Below is a small trained network, with its code and all its weights. Each question gives an input and a class and asks what happens when units are switched off, that is, made to give their printed mean instead of their output.

import numpy as np


def w(rows, s, z=0):
    codes = np.array(rows[::2]) - 128.0
    scale = np.full(codes.shape[1], s)
    scale[-1] = z or s
    return codes * scale


def norm(h):
    return h / np.sqrt((h * h).mean(-1, keepdims=True) + 1e-5)


def f(y):
    return y / 2 * (1 + np.tanh(0.7978845608 * (y + 0.044715 * y**3)))


def log_softmax(a):
    a = a - a.max(-1, keepdims=True)
    return a - np.log(np.exp(a).sum(-1, keepdims=True))


def net(x, mask):
    res = np.array(x, float).reshape(1, 5) / 4 @ E
    u = 0
    for l in range(2):
        y = f(norm(res) @ A[l][:, :-1].T + A[l][:, -1])
        res = res + np.where(mask[u : u + 10], y, B[l][:, -1]) @ B[l][:, :-1]
        u += 10
    return log_softmax(norm(res)[-1] @ U[:, :-1].T + U[:, -1])


A, B = {}, {}
E = w([
[150,108,90,227,234,188],'x0',
[136,151,87,62,144,203],'x1',
[4,159,93,106,178,85],'x2',
[175,103,86,106,153,65],'x3',
[159,241,103,170,101,109],'x4',
],0.002)
A[0] = w([
[126,91,178,205,97,54,190],'L0N1',
[131,128,132,63,2,121,41],'L0N2',
[173,168,106,29,158,197,67],'L0N3',
[195,98,63,88,143,47,109],'L0N4',
[103,33,151,97,133,161,2],'L0N5',
[52,104,194,162,57,235,65],'L0N6',
[92,146,168,83,138,87,56],'L0N7',
[152,237,58,173,86,125,71],'L0N8',
[61,195,193,172,88,197,76],'L0N9',
[93,156,100,81,162,177,39],'L0N10',
],0.0053,0.0037)
B[0] = w([
[127,131,56,116,53,164,255],'L0N1',
[42,177,183,86,142,186,184],'L0N2',
[122,87,42,189,4,73,145],'L0N3',
[151,156,88,49,205,87,168],'L0N4',
[146,90,253,187,140,90,120],'L0N5',
[194,116,51,56,181,58,163],'L0N6',
[58,129,183,187,168,160,113],'L0N7',
[177,182,218,183,108,90,181],'L0N8',
[183,122,51,73,188,50,159],'L0N9',
[90,83,125,211,90,38,110],'L0N10',
],0.0059,0.0024)
A[1] = w([
[155,119,100,198,188,174,31],'L1N1',
[26,144,110,163,181,125,8],'L1N2',
[121,2,170,92,139,145,79],'L1N3',
[93,193,109,134,190,98,2],'L1N4',
[126,155,154,122,124,251,24],'L1N5',
[192,138,131,95,98,240,41],'L1N6',
[124,105,63,130,36,111,110],'L1N7',
[147,112,98,195,174,160,82],'L1N8',
[86,152,141,172,114,91,212],'L1N9',
[223,114,118,83,116,132,127],'L1N10',
],0.007,0.0029)
B[1] = w([
[40,171,145,41,52,149,157],'L1N1',
[175,47,188,166,122,103,146],'L1N2',
[183,254,120,208,84,108,222],'L1N3',
[138,41,130,128,133,117,133],'L1N4',
[81,96,146,129,194,119,128],'L1N5',
[160,15,199,146,189,90,204],'L1N6',
[82,93,54,190,124,240,219],'L1N7',
[55,154,171,40,64,150,162],'L1N8',
[140,51,165,152,160,163,181],'L1N9',
[63,96,126,126,169,79,250],'L1N10',
],0.0064,0.0027)
U = w([
[27,170,214,22,73,181,102],'0',
[130,94,8,198,16,213,77],'1',
[241,226,200,195,94,62,89],'2',
[155,57,164,145,172,109,219],'3',
[138,155,24,35,189,35,64],'4',
[141,107,135,142,233,164,1],'5',
],0.013,0.0091)

Each question gives the input, the list of numbers given to net, and the class t.
The units are the neurons (one row each of A and B). Each row of codes is followed by its name. A weight is (code - 128) times the scale printed after its matrix; where a second scale follows, it is the last column's (A, B and U).
mask holds one flag per neuron, layer by layer. A switched-off neuron (its flag False) gives its mean, the last column of its row in B, instead of its output. The means were averaged over made-up inputs and are rounded, as every weight is.
A unit's drop is (log p(t) with every unit on - log p(t) with that unit switched off) / (log p(t) with every unit on - log p(t) with every unit switched off).
The circuit of an input: a set's keep is (log p(t) with only the set's units on - log p(t) with every unit switched off) / (log p(t) with every unit on - log p(t) with every unit switched off). Starting from the 12 units with the biggest drops (on a tie, the unit counted first), units are removed one at a time, each time the one whose removal leaves the highest keep (on an exact tie, the one counted first), for as long as the keep stays at least 0.8.
circuit, biggest first: the units of the circuit, biggest drop first
k most important neurons: the k neurons with the biggest drops, biggest first
k most important neurons of layer l: the k neurons of layer l with the biggest drops, biggest first
input [4,-1,-2,-5,6], class 2: most important neuron of layer 0 : L0N8
input [5,3,6,6,4], class 3: 2 most important neurons of layer 1 : L1N4; L1N2
input [-4,-7,8,-4,-3], class 3: 4 most important neurons : L0N7; L1N2; L0N3; L1N9
input [6,6,6,-8,-1], class 4: 3 most important neurons : L0N9; L0N6; L0N1
input [-3,-4,4,2,-1], class 1: 3 most important neurons : L0N1; L1N6; L0N8
input [-6,-7,4,6,0], class 1: circuit, biggest first : L0N1; L1N7
input [7,-5,-7,-3,-5], class 0: 3 most important neurons : L1N1; L1N8; L0N3
input [6,3,-6,-1,6], class 0: 2 most important neurons : L1N1; L1N8
input [1,-8,6,-3,8], class 1: 4 most important neurons : L0N1; L0N2; L1N6; L0N4
input [7,-4,8,-6,-8], class 2: 3 most important neurons : L1N3; L1N2; L1N7
input [6,3,5,-7,-1], class 4: circuit, biggest first : L0N9; L1N7
input [4,8,8,-5,-1], class 1: 2 most important neurons : L0N3; L0N2
input [-1,-4,7,-3,-2], class 3: 2 most important neurons : L0N7; L1N2
input [-8,-1,-8,5,5], class 0: most important neuron of layer 1 : L1N3
input [-6,-1,-7,4,-7], class 2: 2 most important neurons : L1N3; L0N5
input [7,-4,-1,-7,1], class 0: 3 most important neurons : L1N1; L1N8; L0N4
input [2,-8,0,-8,-4], class 1: 2 most important neurons of layer 1 : L1N7; L1N6
input [-4,5,-6,-1,-6], class 2: 2 most important neurons : L1N3; L0N5
input [-3,4,7,6,-1], class 3: 2 most important neurons of layer 0 : L0N1; L0N7
input [-3,5,5,2,6], class 2: circuit, biggest first : L0N8
input [-5,2,0,-8,8], class 2: 2 most important neurons : L0N8; L0N4
input [8,-1,-3,4,-7], class 0: 2 most important neurons of layer 1 : L1N1; L1N8
input [8,-8,7,-5,-8], class 0: circuit, biggest first : L1N8; L1N1
input [-3,3,4,-6,-4], class 4: 2 most important neurons of layer 0 : L0N6; L0N9
input [-6,-5,2,-8,1], class 4: 3 most important neurons of layer 0 : L0N9; L0N6; L0N3
